Below are the code and all the weights of a small trained network. Each question names an input and a target symbol and asks about switching units off, where a switched-off unit gives its printed mean instead of its output.

import numpy as np


def w(rows, s, z=0):
    codes = np.array(rows[::2]) - 128.0
    scale = np.full(codes.shape[1], s)
    scale[-1] = z or s
    return codes * scale


def norm(h):
    return h / np.sqrt((h * h).mean(-1, keepdims=True) + 1e-5)


def f(y):
    return y / 2 * (1 + np.tanh(0.7978845608 * (y + 0.044715 * y**3)))


def softmax(a):
    e = np.exp(a - a.max(-1, keepdims=True))
    return e / e.sum(-1, keepdims=True)


def log_softmax(a):
    a = a - a.max(-1, keepdims=True)
    return a - np.log(np.exp(a).sum(-1, keepdims=True))


def net(x, mask):
    ids = ['βδεθξπω'.index(c) for c in x.split()]
    T = len(ids)
    res = E[ids] + P[:T]
    u = 0
    for l in range(2):
        r = norm(res)
        for j in range(2):
            rows = slice(3 * j, 3 * j + 3)
            q, k, v = (r @ M[l][rows].T for M in (Q, K, V))
            z = softmax(np.where(np.tri(T) > 0, q @ k.T / 3**0.5, -1e9)) @ v
            o = O[l][rows]
            res = res + np.where(mask[u + j], z, o[:, -1]) @ o[:, :-1]
        u += 2
        y = f(norm(res) @ A[l][:, :-1].T + A[l][:, -1])
        res = res + np.where(mask[u : u + 12], y, B[l][:, -1]) @ B[l][:, :-1]
        u += 12
    return log_softmax(norm(res)[-1] @ U[:, :-1].T + U[:, -1])


Q, K, V, O, A, B = {}, {}, {}, {}, {}, {}
E = w([
[157,122,123,92,177,160],'β',
[4,37,113,170,114,137],'δ',
[146,130,86,86,103,30],'ε',
[219,170,133,64,147,75],'θ',
[64,48,98,101,160,187],'ξ',
[42,127,73,143,85,64],'π',
[47,155,144,186,67,127],'ω',
],0.013)
P = w([
[177,100,140,222,189,122],'0',
[123,185,75,122,191,115],'1',
[56,144,209,78,147,138],'2',
[185,92,93,221,139,136],'3',
[135,187,39,112,153,128],'4',
[76,100,201,65,103,143],'5',
[191,78,71,216,97,152],'6',
[147,178,17,108,119,152],'7',
[99,72,179,66,72,160],'8',
[199,84,59,211,55,179],'9',
[147,166,2,100,94,186],'10',
],0.0083)
Q[0] = w([
[121,129,195,163,168,136],'0.h0',
[122,101,177,124,122,48],'0.h0',
[98,108,78,112,107,146],'0.h0',
[179,177,82,89,176,142],'0.h1',
[109,135,93,149,67,7],'0.h1',
[64,91,106,148,158,166],'0.h1',
],0.016)
K[0] = w([
[80,142,178,123,229,112],'0.h0',
[112,121,161,101,115,75],'0.h0',
[111,78,94,121,35,174],'0.h0',
[199,149,91,73,167,135],'0.h1',
[96,159,93,151,64,5],'0.h1',
[42,92,81,151,153,193],'0.h1',
],0.015)
V[0] = w([
[114,156,91,199,83,149],'0.h0',
[88,145,66,152,167,162],'0.h0',
[131,171,142,128,194,137],'0.h0',
[122,160,103,203,2,130],'0.h1',
[164,138,127,121,154,118],'0.h1',
[96,66,81,112,192,160],'0.h1',
],0.0049)
O[0] = w([
[132,148,91,84,161,78,233],'0.h0',
[156,141,43,106,130,85,253],'0.h0',
[107,80,132,178,108,46,62],'0.h0',
[184,148,135,94,252,255,157],'0.h1',
[117,59,158,168,90,73,83],'0.h1',
[222,194,157,107,113,42,250],'0.h1',
],0.0054,0.0021)
A[0] = w([
[82,134,47,167,156,127,105],'0.n0',
[139,100,112,137,230,113,253],'0.n1',
[197,160,107,98,244,139,150],'0.n2',
[77,158,109,88,139,226,39],'0.n3',
[97,31,167,86,90,129,31],'0.n4',
[185,149,113,237,157,162,162],'0.n5',
[157,63,95,192,90,125,100],'0.n6',
[89,187,145,2,95,102,181],'0.n7',
[31,121,127,108,97,127,102],'0.n8',
[154,87,214,51,146,90,181],'0.n9',
[111,213,168,223,158,126,22],'0.n10',
[145,150,111,233,69,111,134],'0.n11',
],0.0082,0.0034)
B[0] = w([
[196,146,146,105,75,78,242],'0.n0',
[46,70,108,171,66,53,208],'0.n1',
[71,114,69,82,123,33,170],'0.n2',
[137,110,82,131,138,37,187],'0.n3',
[129,173,48,124,151,132,151],'0.n4',
[41,90,194,3,110,130,190],'0.n5',
[154,99,196,147,3,114,174],'0.n6',
[92,91,145,223,171,157,254],'0.n7',
[153,155,167,81,206,95,198],'0.n8',
[60,120,98,56,138,90,172],'0.n9',
[22,146,185,154,70,104,137],'0.n10',
[71,188,145,60,146,128,169],'0.n11',
],0.0068,0.005)
Q[1] = w([
[121,102,126,88,181,124],'1.h0',
[45,101,34,110,144,82],'1.h0',
[137,102,187,146,136,157],'1.h0',
[178,139,139,183,83,117],'1.h1',
[152,116,127,95,142,116],'1.h1',
[82,138,8,91,123,33],'1.h1',
],0.015)
K[1] = w([
[120,177,19,117,117,129],'1.h0',
[192,108,60,14,89,252],'1.h0',
[70,102,119,224,164,108],'1.h0',
[130,79,188,140,132,81],'1.h1',
[178,132,135,40,128,66],'1.h1',
[181,120,76,41,52,233],'1.h1',
],0.011)
V[1] = w([
[12,156,83,159,78,154],'1.h0',
[119,156,90,191,163,90],'1.h0',
[99,6,112,197,86,222],'1.h0',
[236,150,95,111,71,92],'1.h1',
[46,254,155,73,73,170],'1.h1',
[178,161,24,61,195,100],'1.h1',
],0.0069)
O[1] = w([
[247,136,136,138,187,100,252],'1.h0',
[134,167,158,122,156,210,127],'1.h0',
[121,127,136,48,194,81,93],'1.h0',
[118,172,187,167,149,139,147],'1.h1',
[202,103,91,171,135,89,161],'1.h1',
[96,128,148,143,135,71,69],'1.h1',
],0.013,0.0042)
A[1] = w([
[147,142,145,194,133,79,127],'1.n0',
[237,106,201,151,34,141,48],'1.n1',
[109,130,90,211,54,138,2],'1.n2',
[100,156,128,92,202,116,73],'1.n3',
[187,130,95,15,95,140,26],'1.n4',
[40,100,163,116,138,172,49],'1.n5',
[203,40,113,174,116,144,103],'1.n6',
[212,122,66,166,173,118,96],'1.n7',
[252,155,61,73,71,154,96],'1.n8',
[44,164,135,176,182,132,81],'1.n9',
[167,149,61,60,97,78,100],'1.n10',
[111,29,128,152,169,151,172],'1.n11',
],0.012,0.0087)
B[1] = w([
[105,109,157,77,137,171,201],'1.n0',
[149,176,58,131,147,251,183],'1.n1',
[127,145,37,207,194,156,126],'1.n2',
[152,92,69,149,160,182,154],'1.n3',
[144,207,76,205,150,208,158],'1.n4',
[84,206,32,98,94,76,139],'1.n5',
[84,160,132,137,192,41,215],'1.n6',
[137,224,157,168,161,140,254],'1.n7',
[141,41,105,87,81,210,233],'1.n8',
[193,50,172,148,120,133,172],'1.n9',
[83,92,178,121,76,112,244],'1.n10',
[114,195,189,125,73,122,196],'1.n11',
],0.012,0.0069)
U = w([
[90,162,179,44,23,58,148],'β',
[161,155,117,100,76,237,202],'δ',
[172,37,241,143,184,157,106],'ε',
[78,103,104,242,107,116,2],'θ',
[78,108,112,21,220,123,120],'ξ',
[128,231,195,141,180,120,236],'π',
[250,136,99,97,106,63,122],'ω',
],0.011,0.0029)

Each question gives the input, a string of symbols that net reads in full, and the target symbol t.
The units are the heads (3 rows each of Q, K, V and O) and the neurons (one row each of A and B). Each row of codes is followed by its name. A weight is (code - 128) times the scale printed after its matrix; where a second scale follows, it is the last column's (O, A, B and U).
mask holds one flag per unit, layer by layer, with each layer's heads first. A switched-off unit (its flag False) gives its mean, the last column of its rows in O or B, instead of its output. The means were averaged over made-up inputs and are rounded, as every weight is.
A unit's drop is (log p(t) with every unit on - log p(t) with that unit switched off) / (log p(t) with every unit on - log p(t) with every unit switched off).
The circuit of an input: a set's keep is (log p(t) with only the set's units on - log p(t) with every unit switched off) / (log p(t) with every unit on - log p(t) with every unit switched off). Starting from the 12 units with the biggest drops (on a tie, the unit counted first), units are removed one at a time, each time the one whose removal leaves the highest keep (on an exact tie, the one counted first), for as long as the keep stays at least 0.8.
circuit, biggest first: the units of the circuit, biggest drop first
unit that matters most: the unit with the biggest drop
top k neurons: the k neurons with the biggest drops, biggest first
top k neurons in layer l: the k neurons of layer l with the biggest drops, biggest first
heads that matter: for each layer, one digit per head in row order, 1 if its drop is at least 0.15 and else 0, layers parted by /
input π π β β, target δ: heads that matter : 11 / 00
input π δ β ω ω, target ω: circuit, biggest first : [1.h1, 0.h1]
input ξ β π ω ξ θ, target π: heads that matter : 01 / 11
input ω β ε, target π: circuit, biggest first : [0.n7, 0.n5]
input ω ε β ω δ δ δ, target δ: unit that matters most : 1.n1
input β β ε, target θ: heads that matter : 11 / 11
input β ω β β ε ξ δ, target β: top 3 neurons in layer 1 : [1.n6, 1.n11, 1.n7]
input θ ω ξ δ β ω β ω ε π, target β: circuit, biggest first : [1.h1, 0.n0]
input ε δ π θ β β ω π ξ π β, target π: heads that matter : 00 / 01
input π ξ ω ω θ δ δ δ, target δ: heads that matter : 00 / 01
input ε β ε, target θ: heads that matter : 01 / 11
input θ ω ω ω π π, target π: heads that matter : 00 / 00
input θ δ ξ π ω θ ε β β ε, target δ: top 3 neurons in layer 1 : [1.n1, 1.n6, 1.n7]
input ω ξ π ε δ, target ε: top 2 neurons : [0.n8, 0.n10]
input ε δ ξ δ β β β ω δ ξ δ, target ξ: circuit, biggest first : [1.h0, 0.n2]
input β π π ω, target β: top 3 neurons : [0.n5, 0.n10, 0.n11]
input π β β β, target δ: top 2 neurons : [1.n1, 0.n6]
input ω θ π π ε ω ω δ, target ω: top neuron : [0.n1]
input ε β θ π δ ε, target ε: heads that matter : 10 / 01
input ξ ω θ ω π, target ω: unit that matters most : 0.n5
input ξ ξ δ ξ β π ω, target β: top 3 neurons : [0.n5, 0.n11, 0.n10]
input ε θ δ, target β: top 2 neurons in layer 0 : [0.n2, 0.n11]
input ω π δ ξ δ θ ω δ θ, target π: top 4 neurons : [0.n7, 0.n9, 0.n1, 1.n7]
input β ω ξ β ω ξ ξ ε ξ ω ξ, target ω: heads that matter : 01 / 00
input ξ ε ω ω δ ω ξ δ ξ ξ θ, target ξ: top 2 neurons in layer 0 : [0.n7, 0.n2]
input π ω β ω θ ξ ξ ω δ π, target δ: top 2 neurons in layer 0 : [0.n1, 0.n0]
